Below are the code and all the weights of a small trained network. Each question names an input and a target symbol and asks about switching units off, where a switched-off unit gives its printed mean instead of its output.

import numpy as np


def w(rows, s, z=0):
    codes = np.array(rows[::2]) - 128.0
    scale = np.full(codes.shape[1], s)
    scale[-1] = z or s
    return codes * scale


def norm(h):
    return h / np.sqrt((h * h).mean(-1, keepdims=True) + 1e-5)


def f(y):
    return y / 2 * (1 + np.tanh(0.7978845608 * (y + 0.044715 * y**3)))


def softmax(a):
    e = np.exp(a - a.max(-1, keepdims=True))
    return e / e.sum(-1, keepdims=True)


def log_softmax(a):
    a = a - a.max(-1, keepdims=True)
    return a - np.log(np.exp(a).sum(-1, keepdims=True))


def net(x, mask):
    ids = ['δεζηθμπφψ'.index(c) for c in x.split()]
    T = len(ids)
    res = E[ids] + P[:T]
    u = 0
    for l in range(3):
        r = norm(res)
        for j in range(2):
            rows = slice(3 * j, 3 * j + 3)
            q, k, v = (r @ M[l][rows].T for M in (Q, K, V))
            z = softmax(np.where(np.tri(T) > 0, q @ k.T / 3**0.5, -1e9)) @ v
            o = O[l][rows]
            res = res + np.where(mask[u + j], z, o[:, -1]) @ o[:, :-1]
        u += 2
        y = f(norm(res) @ A[l][:, :-1].T + A[l][:, -1])
        res = res + np.where(mask[u : u + 4], y, B[l][:, -1]) @ B[l][:, :-1]
        u += 4
    return log_softmax(norm(res)[-1] @ U[:, :-1].T + U[:, -1])


Q, K, V, O, A, B = {}, {}, {}, {}, {}, {}
E = w([
[165,169,190],'δ',
[147,77,66],'ε',
[95,171,55],'ζ',
[66,182,141],'η',
[96,140,137],'θ',
[184,184,169],'μ',
[81,161,127],'π',
[88,13,254],'φ',
[94,184,125],'ψ',
],0.014)
P = w([
[169,82,140],'0',
[114,113,72],'1',
[115,135,94],'2',
[183,168,147],'3',
[141,145,126],'4',
[143,136,119],'5',
[141,117,1],'6',
[112,144,92],'7',
[97,115,108],'8',
],0.0084)
Q[0] = w([
[168,126,44],'0.h0',
[141,77,74],'0.h0',
[5,175,185],'0.h0',
[179,136,188],'0.h1',
[209,173,201],'0.h1',
[44,117,91],'0.h1',
],0.012)
K[0] = w([
[113,39,160],'0.h0',
[137,69,3],'0.h0',
[164,173,140],'0.h0',
[122,43,84],'0.h1',
[58,219,172],'0.h1',
[101,134,168],'0.h1',
],0.011)
V[0] = w([
[83,118,136],'0.h0',
[2,57,176],'0.h0',
[99,73,236],'0.h0',
[239,73,126],'0.h1',
[148,61,98],'0.h1',
[216,24,174],'0.h1',
],0.0092)
O[0] = w([
[139,99,254,114],'0.h0',
[162,153,236,45],'0.h0',
[103,63,79,96],'0.h0',
[149,168,213,47],'0.h1',
[156,164,199,44],'0.h1',
[170,194,205,1],'0.h1',
],0.0056,0.007)
A[0] = w([
[160,159,112,250],'0.n0',
[51,97,86,22],'0.n1',
[107,1,117,123],'0.n2',
[231,101,90,241],'0.n3',
],0.0079,0.0017)
B[0] = w([
[3,66,30,171],'0.n0',
[225,221,140,253],'0.n1',
[63,226,189,204],'0.n2',
[25,128,81,179],'0.n3',
],0.0056,0.0035)
Q[1] = w([
[138,143,240],'1.h0',
[50,133,82],'1.h0',
[166,2,165],'1.h0',
[252,51,90],'1.h1',
[149,203,87],'1.h1',
[95,177,100],'1.h1',
],0.0094)
K[1] = w([
[113,123,2],'1.h0',
[120,143,227],'1.h0',
[80,160,60],'1.h0',
[147,236,79],'1.h1',
[164,123,157],'1.h1',
[187,155,211],'1.h1',
],0.0094)
V[1] = w([
[109,129,100],'1.h0',
[188,176,162],'1.h0',
[244,249,101],'1.h0',
[150,82,210],'1.h1',
[154,72,87],'1.h1',
[119,106,131],'1.h1',
],0.019)
O[1] = w([
[25,255,34,154],'1.h0',
[138,72,160,82],'1.h0',
[53,84,221,95],'1.h0',
[115,87,34,1],'1.h1',
[134,130,104,146],'1.h1',
[175,158,148,126],'1.h1',
],0.0094,0.0083)
A[1] = w([
[143,147,148,136],'1.n0',
[107,178,101,70],'1.n1',
[154,127,94,103],'1.n2',
[149,138,8,254],'1.n3',
],0.016,0.0033)
B[1] = w([
[118,9,30,130],'1.n0',
[167,2,138,185],'1.n1',
[146,125,147,142],'1.n2',
[193,140,147,255],'1.n3',
],0.0084,0.011)
Q[2] = w([
[52,122,149],'2.h0',
[63,109,116],'2.h0',
[166,123,92],'2.h0',
[130,198,83],'2.h1',
[156,254,114],'2.h1',
[235,173,166],'2.h1',
],0.0086)
K[2] = w([
[142,47,122],'2.h0',
[103,6,100],'2.h0',
[125,176,133],'2.h0',
[136,211,190],'2.h1',
[119,131,164],'2.h1',
[99,163,136],'2.h1',
],0.013)
V[2] = w([
[119,95,165],'2.h0',
[103,150,11],'2.h0',
[203,217,189],'2.h0',
[155,48,128],'2.h1',
[171,178,131],'2.h1',
[78,197,112],'2.h1',
],0.012)
O[2] = w([
[181,248,215,63],'2.h0',
[142,67,82,230],'2.h0',
[119,118,100,201],'2.h0',
[211,196,34,6],'2.h1',
[50,163,42,173],'2.h1',
[64,1,181,253],'2.h1',
],0.0074,0.0035)
A[2] = w([
[210,253,185,215],'2.n0',
[180,85,166,4],'2.n1',
[51,162,116,76],'2.n2',
[194,192,50,176],'2.n3',
],0.014,0.0023)
B[2] = w([
[247,100,51,244],'2.n0',
[134,46,121,144],'2.n1',
[226,118,130,205],'2.n2',
[120,193,192,254],'2.n3',
],0.013,0.0055)
U = w([
[135,188,112,252],'δ',
[120,156,112,12],'ε',
[47,249,81,10],'ζ',
[67,105,9,171],'η',
[62,223,197,177],'θ',
[161,95,114,23],'μ',
[177,31,178,41],'π',
[76,89,140,159],'φ',
[115,211,74,47],'ψ',
],0.014,0.0046)

Each question gives the input, a string of symbols that net reads in full, and the target symbol t.
The units are the heads (3 rows each of Q, K, V and O) and the neurons (one row each of A and B). Each row of codes is followed by its name. A weight is (code - 128) times the scale printed after its matrix; where a second scale follows, it is the last column's (O, A, B and U).
mask holds one flag per unit, layer by layer, with each layer's heads first. A switched-off unit (its flag False) gives its mean, the last column of its rows in O or B, instead of its output. The means were averaged over made-up inputs and are rounded, as every weight is.
A unit's drop is (log p(t) with every unit on - log p(t) with that unit switched off) / (log p(t) with every unit on - log p(t) with every unit switched off).
The circuit of an input: a set's keep is (log p(t) with only the set's units on - log p(t) with every unit switched off) / (log p(t) with every unit on - log p(t) with every unit switched off). Starting from the 12 units with the biggest drops (on a tie, the unit counted first), units are removed one at a time, each time the one whose removal leaves the highest keep (on an exact tie, the one counted first), for as long as the keep stays at least 0.8.
circuit, biggest first: the units of the circuit, biggest drop first
most important unit: the unit with the biggest drop
top k neurons: the k neurons with the biggest drops, biggest first
drop of u: that unit's drop, to one decimal
input ζ ζ ζ δ ψ δ η δ ζ, target φ: most important unit => 2.h1
input δ ψ δ, target π: circuit, biggest first => (1.h0; 0.h1)
input δ ψ ψ ζ φ, target δ: circuit, biggest first => (1.h0; 2.h1; 2.n0; 2.h0)
input ζ ε θ δ, target φ: top 2 neurons => (0.n1; 2.n3)
input μ ζ π ψ η ψ ψ ε, target θ: circuit, biggest first => (0.h1; 1.h0; 0.h0; 2.h0)
input η ψ ε ψ, target ζ: top 4 neurons => (2.n3; 2.n0; 0.n1; 2.n2)
input ψ δ δ μ φ ζ ε, target δ: circuit, biggest first => (1.h0; 2.n3)
input ψ ψ μ, target η: circuit, biggest first => (2.h0; 1.h0)
input ψ δ ψ δ, target η: circuit, biggest first => (0.h1; 2.h0; 1.h0)
input δ δ μ ψ ζ ζ, target π: top 2 neurons => (0.n1; 1.n3)
input ψ ζ η ψ ψ ψ ψ ψ, target η: top 2 neurons => (2.n3; 2.n2)
input δ δ ψ ψ μ, target π: top 2 neurons => (0.n1; 1.n3)
input ζ ψ ψ η ψ μ μ, target φ: top 2 neurons => (2.n0; 0.n1)
input μ ψ ψ ψ φ δ ζ ψ φ, target θ: most important unit => 0.h0
input η φ μ θ η μ ψ δ ζ, target δ: top 2 neurons => (2.n3; 1.n3)
input φ δ ψ μ ψ μ π, target δ: drop of 0.h1 => 0.1
input ζ ε μ π π, target φ: drop of 1.n2 => 0.0
input ζ δ ε δ ψ ψ, target φ: drop of 2.h1 => 1.2
input ψ ψ δ δ ψ δ, target η: drop of 2.h1 => 0.4
input μ π ψ ψ, target θ: most important unit => 0.h1
